Each row is followed by its class.
[10 0 -13 6 -4 41 16 -35 34 -9 22 -4 -56 42 5 -18 16 -43 5 3 17 -11 -14 -38 -33 -19 -60 1 -7 -37 30 8 16 -6 53 -30 9] | C
[10 49 3 -42 4 13 27 50 14 -47 8 -7 -13 23 46 53 11 -7 11 36 -19 -19 -27 -5 -35 -5 -51 9 -2 -14 -14 -16 -49 -10 8 25 2] | D
[-11 -24 -2 -1 1 42 10 9 15 -14 -11 -6 7 15 -8 -3 15 -21 -7 33 2 20 7 -24 0 -24 -21 -44 -5 -28 -17 31 -11 -15 30 -15 24] | Q
[-20 -16 24 5 19 15 9 22 -22 -5 35 -21 35 -26 3 6 -31 -4 -9 28 -15 23 31 -15 -4 27 -4 31 2 -23 -8 15 -7 15 34 10 52] | D
[-9 -16 -1 -10 21 3 10 2 10 11 -8 -11 -1 -10 26 -5 2 9 -26 -15 13 -10 9 -16 4 -10 -23 62 7 -19 6 23 19 -9 20 -4 -24] | Q
[-17 17 9 -9 23 26 17 -15 -19 -12 12 5 -1 -13 -23 -4 -32 -10 4 30 11 26 46 -41 -13 2 -16 -38 15 -40 -13 24 11 -41 6 -44 27] | C
[3 37 29 18 9 -1 -20 -2 -8 3 -4 -2 -23 17 16 13 3 -15 27 -3 3 7 -5 -34 -5 -1 5 8 -12 -4 17 2 -25 10 -22 7 4] | D
[3 -15 16 23 -41 4 18 -42 14 -12 28 -38 17 25 11 12 -21 -73 -44 66 39 66 3 -13 -26 32 -58 -36 -41 -62 39 6 -29 -18 -26 -1 47] | C
[10 20 -1 15 -18 4 4 22 10 -4 1 16 2 12 -5 13 1 12 8 32 12 20 0 -12 9 -2 -33 -37 7 -14 -25 11 -3 7 9 4 7] | D
[-7 2 5 -20 4 16 4 -19 11 -6 7 17 42 -21 11 -1 -24 -2 -17 9 2 20 -13 -3 42 43 6 -23 -36 -28 -36 25 -4 18 0 -28 17] | Q
[29 50 -8 28 3 -12 -1 -4 -35 -19 -57 1 2 16 37 64 18 -1 7 43 26 5 -13 -8 -19 2 -5 33 33 -50 10 7 5 -3 -25 28 18] | D
[6 31 1 -12 -16 0 10 -30 -56 -21 -15 16 1 -14 -3 66 -25 -38 -2 10 14 19 -32 -1 9 13 -15 -26 -13 -11 23 -2 -20 12 -36 -3 18] | T
[-29 3 6 13 -18 1 -36 26 -30 -7 4 3 -35 25 -10 21 -13 -11 -32 -28 -38 4 5 -15 10 -8 2 60 10 21 -12 -16 -23 -6 -39 25 -68] | J
[-15 -6 -11 28 -5 1 4 -9 12 -22 14 -5 -18 -8 14 -20 23 -10 16 57 -12 -37 5 -1 -30 10 -3 -7 3 -19 19 11 19 3 -5 -9 2] | K
[-18 39 6 -13 50 1 7 -1 -12 -13 -7 -6 -11 13 16 19 -11 -21 2 -18 18 12 -11 -6 -5 -17 -9 5 -25 -22 -34 11 -32 1 19 -1 -4] | T
[56 -6 21 -23 -60 -17 33 -10 4 8 -71 3 -12 4 57 2 -23 7 -28 -10 -15 30 -32 -7 4 18 12 -15 14 35 -22 9 67 -12 -19 21 -40] | D
[2 14 8 3 25 -4 5 10 -26 -1 -12 -3 5 -28 8 -23 -43 4 -5 -29 26 26 -3 -9 -21 3 -10 -2 -45 -4 1 28 -12 -7 4 -4 -55] | K
[19 16 -2 6 15 -2 18 -2 -26 24 19 -34 -12 7 14 5 -22 -7 10 -10 15 -3 5 -12 -34 13 -17 -9 -6 -33 2 15 -6 -3 9 21 3] | C
[25 10 -15 24 -31 -2 0 -28 22 -12 -28 15 0 36 -25 -33 2 13 -26 13 4 14 -11 2 9 -13 -27 14 5 -20 -2 3 10 -43 14 -18 -37] | K
[-8 2 -3 28 17 -5 7 0 -39 -10 -14 10 5 14 4 35 1 -35 9 -4 46 14 6 -3 -24 7 9 18 -14 -31 -9 6 25 -9 -10 -14 4] | C
[-14 16 3 -11 -4 -6 3 -19 -32 -22 32 -24 1 8 8 14 -36 -45 -17 22 9 23 18 -6 5 -2 -20 -28 8 -53 -14 4 40 5 3 8 33] | C
[-4 -5 -6 49 16 11 14 13 -6 -15 -18 6 7 11 -2 -7 15 1 23 17 -1 -13 8 -8 -23 2 6 -7 -9 20 -6 35 19 -5 36 -5 -31] | E
[-17 -33 11 8 -16 -22 -10 6 -17 -74 -80 41 -42 59 -1 58 28 -14 -33 19 52 3 -76 -39 -14 -55 -21 -35 -78 -47 20 -22 -29 -18 -23 -40 -80] | T
[-7 -19 21 12 8 7 -9 23 -42 4 -40 -3 -39 18 10 3 -11 32 1 -9 5 3 -5 -38 -1 -5 31 26 1 -47 -17 11 -16 -13 -23 12 -29] | J
[-6 -12 -10 -31 1 -3 -3 3 -40 21 18 21 15 -32 8 -21 -1 29 -19 37 1 -31 -10 -6 -17 -9 6 33 35 2 35 14 20 -23 -10 -20 -80] | K
[-33 -12 -5 15 40 3 -16 -15 8 33 1 -3 -8 4 -42 11 15 -3 0 -37 5 8 35 -62 9 -35 16 36 4 -32 3 -11 -24 -17 -14 4 -14] | J
[19 -21 62 82 19 -19 -49 23 34 15 -12 10 11 58 -57 -28 11 20 11 5 58 -52 46 1 -5 4 41 100 -12 -45 10 19 -36 8 14 37 -38] | J
[5 23 38 -33 -5 34 0 -15 61 -44 8 17 -5 4 2 13 -14 -40 7 40 8 -8 -11 -2 7 15 -32 -50 14 -51 -11 18 24 47 -2 -5 18] | V
[-4 -6 -5 14 8 -8 21 -17 -1 -34 -2 -6 -2 15 -11 10 13 0 9 -3 -7 2 -5 -31 -10 22 31 -43 2 -29 -17 -12 17 6 15 -28 -19] | J
[4 26 1 46 -51 11 -7 17 56 -26 79 15 -30 -13 -57 -45 16 45 57 68 -14 -59 -3 37 -3 64 -22 54 65 -15 31 -8 -26 12 6 -62 34] | K
[-32 -25 -16 -25 -18 -14 47 -33 16 -21 -31 -9 -8 -21 57 25 1 -32 10 18 8 16 -35 -3 -6 -7 -7 -26 13 -23 -36 21 50 -1 0 -16 27] | Q
[-12 33 -3 9 -7 0 34 51 40 -1 28 13 -15 -16 28 8 -11 -6 69 -5 -10 -32 1 23 -26 -5 -33 40 32 50 -25 26 28 -6 -10 20 -51] | E
[-3 29 14 -35 20 10 4 60 1 -21 13 -30 -13 17 32 -37 -16 21 -35 32 21 23 9 16 11 -19 -35 25 9 -12 -15 4 -25 -32 -11 -5 -23] | T
[34 13 13 19 -9 -6 8 22 1 -10 -29 6 -2 6 -3 23 -12 -5 4 -1 26 6 -4 -4 -10 -9 1 26 28 -13 8 13 36 -7 -17 9 -54] | T
[27 15 33 3 26 52 -5 -24 -18 -67 -23 -14 2 27 -43 11 -37 -6 4 -10 16 -14 23 -26 -23 1 -22 -17 0 -102 23 16 -23 9 21 -7 45] | J
[-36 -26 17 -72 -12 -5 11 -37 -65 -2 -12 -31 5 -10 4 32 -39 -1 -26 59 -18 -3 -25 0 -36 -15 21 -56 66 -60 -41 26 -33 -1 6 19 28] | J
[-16 -25 -36 -8 -16 8 5 -8 -7 -8 -15 1 -6 5 33 5 11 18 -15 1 -25 -16 -46 -11 7 0 -11 25 -1 -13 2 0 14 -11 -24 -24 -27] | Q
[-4 17 -46 51 -4 -26 6 17 -22 35 -20 -8 -23 11 -9 60 71 14 19 -12 31 17 -11 1 -17 -35 -12 15 87 -13 -11 14 44 7 -1 4 -46] | E
[3 -13 -23 -24 -6 1 27 -7 -23 -11 8 -23 10 -4 6 21 -8 3 16 3 9 -43 -47 -1 -43 -32 -58 -17 -18 -7 64 2 -30 2 1 17 -20] | E
[5 2 12 -37 -14 -46 26 -16 -5 -15 5 4 6 21 88 30 6 -11 -10 -13 -6 -36 -23 -5 -49 -11 -28 7 14 22 33 -12 84 -13 -68 6 -106] | D
[-5 34 -29 47 -9 5 7 4 2 -18 12 -8 -19 0 -17 7 20 -49 23 26 23 50 13 -12 19 -18 -14 -1 32 15 22 -8 28 -2 -6 -17 20] | T
[8 28 -5 44 -2 -10 -5 -9 34 -47 -8 -34 -42 -3 -23 -14 18 -34 2 21 45 20 25 -17 -39 12 -12 -34 13 -17 35 -6 25 11 -7 -51 12] | C
[-31 5 -6 2 12 -2 -1 -18 -14 19 40 -24 10 -20 -10 -17 -19 -1 -10 -4 -6 15 18 4 12 -1 -26 -36 12 5 -16 34 11 31 28 2 3] | E
[16 23 -26 -31 13 -13 20 -52 -1 -1 -61 -29 -5 -20 40 23 -3 -16 -10 1 10 -3 -31 -25 -3 -26 -3 2 18 -33 8 21 14 -3 22 21 7] | Q
[0 -13 11 46 -12 -23 -3 57 6 12 -1 6 -47 3 -8 46 32 19 -23 -2 2 -1 9 -34 13 16 -32 74 16 2 37 -17 9 9 -18 26 -77] | V
[-15 14 7 -4 12 4 18 -25 -21 6 2 -9 -49 14 41 2 5 -45 6 0 -12 14 -29 -36 11 1 4 -11 -53 23 9 -1 -30 -1 14 0 8] | T
[-13 1 13 5 -3 59 -30 65 -3 -27 -11 16 7 12 -2 13 4 -19 -19 56 -11 32 19 -20 -43 -22 -27 -66 10 6 -22 33 -17 5 -28 -6 -34] | D
[-39 -39 -34 -29 10 36 8 -23 -45 52 61 -10 19 -11 44 -16 -7 8 -37 -25 -56 -11 -34 -4 -30 24 -31 25 10 34 11 33 -8 0 0 -30 -65] | Q
[32 -14 -5 3 -17 31 3 8 54 -9 15 10 15 37 -3 30 67 -3 -13 -16 2 -14 -27 7 12 33 -2 -22 15 -51 -23 -2 38 40 2 -37 -9] | Q
[-33 -54 -40 13 -11 -31 1 -73 -7 48 25 17 61 43 1 23 19 -7 39 4 -27 -44 -51 -28 -16 -46 22 -73 -6 -36 -14 18 37 -12 -29 9 -59] | Q
[7 4 52 -6 -6 -21 -20 -26 -48 19 10 17 -28 -13 -20 28 -34 -16 6 -46 101 -36 20 54 -11 13 -27 32 43 -56 3 39 61 72 4 -6 36] | C
[-17 6 3 -2 19 2 0 -28 -15 -7 -35 -13 14 -3 -15 22 1 -3 -24 9 -7 5 5 -13 -19 -10 -5 -25 -2 -6 -3 25 -26 -11 5 -6 -8] | E
[-9 -5 -11 -19 16 3 7 24 -10 43 9 -5 -12 -5 19 9 17 10 -5 -8 15 -16 -3 -16 6 -27 -29 15 -2 4 1 24 -23 -2 19 23 -30] | Q
[-6 -6 -12 -14 -6 -5 -4 45 -1 -3 -17 -4 -21 -22 16 -12 0 26 -35 -7 -1 24 -31 -4 -8 -11 6 94 34 -13 -10 -6 16 -24 -1 -19 -82] | K
[-32 11 5 38 3 -13 -7 -9 0 -65 -42 -5 -28 -4 -2 -9 -28 39 9 70 27 42 -16 -22 23 13 -4 -16 38 -95 -25 20 29 6 -6 -41 24] | V
[28 20 -16 -28 50 6 0 53 43 52 38 -40 64 -45 1 -39 -11 24 11 4 7 6 10 -26 -7 -13 24 4 -26 -28 16 -4 -43 -17 -36 40 -51] | K
[-30 -21 14 31 3 2 1 10 26 -42 -11 8 -8 7 -10 -8 -11 -5 -17 0 -5 40 -2 -17 3 24 -7 -5 -2 -5 -23 6 39 11 3 -39 -46] | V
[11 -5 23 33 16 -21 -17 2 -43 -16 -10 -25 25 -1 -18 32 -7 -23 1 -62 6 -18 12 -5 -25 -5 15 14 -24 17 60 2 30 27 -24 20 -61] | E
[-4 50 -15 18 -12 16 -22 -41 23 -17 -23 -9 -17 35 8 3 5 -18 -13 33 -45 35 -15 -32 -10 -10 -15 -8 30 -5 -17 4 -22 -19 -9 -11 4] | D
[27 7 20 29 22 7 13 9 -52 -9 -18 -14 -5 -1 3 2 -19 -11 -16 -1 70 24 38 -9 -2 27 -17 49 -21 -48 38 13 16 -13 13 -9 39] | C
[24 21 31 -22 8 20 4 -35 -9 -31 -26 -1 46 36 22 -44 -9 -2 2 47 25 -15 -20 26 -17 -2 19 64 36 -7 37 28 13 -50 8 -34 -21] | E
[-49 -44 -21 14 17 10 -1 114 -15 18 74 6 18 -25 10 72 32 -30 45 -30 3 -8 -9 -5 0 -25 -4 54 -14 -7 -21 -31 21 69 -6 43 10] | D
[18 26 8 15 -18 16 -13 -18 0 14 -8 33 7 25 -42 -40 22 30 -1 36 18 5 39 -14 -4 -17 -26 2 63 48 47 8 3 -59 -26 -57 -22] | D
[-9 16 -8 -18 -1 -28 13 -2 -2 -1 -30 13 -28 -35 23 -31 -10 24 -5 8 19 -20 -5 11 -4 -6 -7 39 8 23 -2 9 16 -25 -8 -13 -42] | K
[-15 -27 9 -5 5 17 16 -32 12 -31 -61 13 16 17 2 9 4 -23 -52 22 -8 24 18 -17 -11 16 33 -4 1 -18 -49 10 14 -26 2 -21 -5] | J
[-2 9 6 19 -1 -16 -1 4 4 -9 -11 -4 0 16 6 8 7 10 -3 21 16 25 6 -22 -1 -10 -17 -39 -2 -24 -16 6 9 3 -4 -2 1] | D
[-7 12 11 45 11 29 10 -1 56 -46 26 -7 -8 -17 -29 11 -10 -72 44 22 2 -10 7 -14 -50 3 -18 35 6 5 36 15 -6 26 32 -16 10] | T
